[[127 130 129 130 126 124 119 126]
 [133 120 133 125 127 125 128 122]
 [140 125 150 141 130 133 128 128]]
=>
[[140 125 150 141 130 133 128 128]
 [133 120 133 125 127 125 128 122]
 [127 130 129 130 126 124 119 126]]

[[127 130 133]
 [120 134 142]
 [123 135 149]
 [129 133 142]
 [136 130 132]
 [112 122 128]
 [124 129 134]
 [122 127 132]
 [123 123 129]
 [128 103 130]
 [129 127 124]]
=>
[[129 127 124]
 [128 103 130]
 [123 123 129]
 [122 127 132]
 [124 129 134]
 [112 122 128]
 [136 130 132]
 [129 133 142]
 [123 135 149]
 [120 134 142]
 [127 130 133]]

[[116 143 125 135 112]
 [138 138 154 126 142]
 [124 146 121 127 116]
 [115 142 123 135 112]
 [119 108 125 137 127]
 [117 123 104 130 113]
 [118 144 124 133 114]
 [114 102 127 144 124]
 [135 148 128 119 127]
 [137 109 130 123 143]
 [137 124 109 115 130]
 [122 119 101 126 117]]
=>
[[122 119 101 126 117]
 [137 124 109 115 130]
 [137 109 130 123 143]
 [135 148 128 119 127]
 [114 102 127 144 124]
 [118 144 124 133 114]
 [117 123 104 130 113]
 [119 108 125 137 127]
 [115 142 123 135 112]
 [124 146 121 127 116]
 [138 138 154 126 142]
 [116 143 125 135 112]]

[[128 122 126 131 140 126]
 [120 117 129 132 130 123]
 [129 125 134 137 135 118]
 [125 116 130 124 150 129]
 [125 132 121 136 129 129]
 [123 129 113 126 133 133]
 [138 124 124 125 139 136]]
=>
[[138 124 124 125 139 136]
 [123 129 113 126 133 133]
 [125 132 121 136 129 129]
 [125 116 130 124 150 129]
 [129 125 134 137 135 118]
 [120 117 129 132 130 123]
 [128 122 126 131 140 126]]

[[109 135 108 127 114 117 139 126 128 136 126]
 [122 143 128 117 116 128 135 121 121 146 139]
 [120 142 135 118 121 121 138 131 116 142 149]]
=>
[[120 142 135 118 121 121 138 131 116 142 149]
 [122 143 128 117 116 128 135 121 121 146 139]
 [109 135 108 127 114 117 139 126 128 136 126]]

[[132 120]
 [107 137]
 [105 122]
 [145 118]
 [139 145]
 [150 110]
 [124 143]
 [143 138]]
=>
[[143 138]
 [124 143]
 [150 110]
 [139 145]
 [145 118]
 [105 122]
 [107 137]
 [132 120]]

[[135 137]
 [152 134]
 [134 135]
 [133 133]
 [137 134]
 [132 136]
 [148 134]
 [137 133]
 [136 138]
 [136 138]
 [131 133]]
=>
[[131 133]
 [136 138]
 [136 138]
 [137 133]
 [148 134]
 [132 136]
 [137 134]
 [133 133]
 [134 135]
 [152 134]
 [135 137]]

[[150 115 134 121]
 [114 139 123 124]
 [121 136 119 117]
 [118 120 125 141]
 [108 136 126 150]
 [122 123 109 149]
 [148 125 107 144]
 [115 104 133 127]
 [111 127 141 138]
 [124 147 136 120]
 [138 129 106 120]]
=>
[[138 129 106 120]
 [124 147 136 120]
 [111 127 141 138]
 [115 104 133 127]
 [148 125 107 144]
 [122 123 109 149]
 [108 136 126 150]
 [118 120 125 141]
 [121 136 119 117]
 [114 139 123 124]
 [150 115 134 121]]
---
[[143 137 115 116 126]
 [142 140 115 138 153]
 [129 111 120 127 122]
 [121 121 120 117 106]
 [149 119 133 118 112]]
=>
[126 138 120 121 149]

[[131 139]
 [130 157]
 [126 116]]
=>
[139 130]

[[125 145]
 [151 115]]
=>
[145 151]

[[146 130 130 110]
 [121 121 144 131]
 [106 131 125 153]]
=>
[110 144 131]

[[138 111 127 125 147]
 [157 130 107 120 132]
 [144 155 116 123 122]]
=>
[147 120 116]

[[125 128 135 127]
 [136 135 131  98]
 [126 115 136 132]
 [154 124 132  99]
 [128 117 141 120]]
=>
[127 131 115 154]
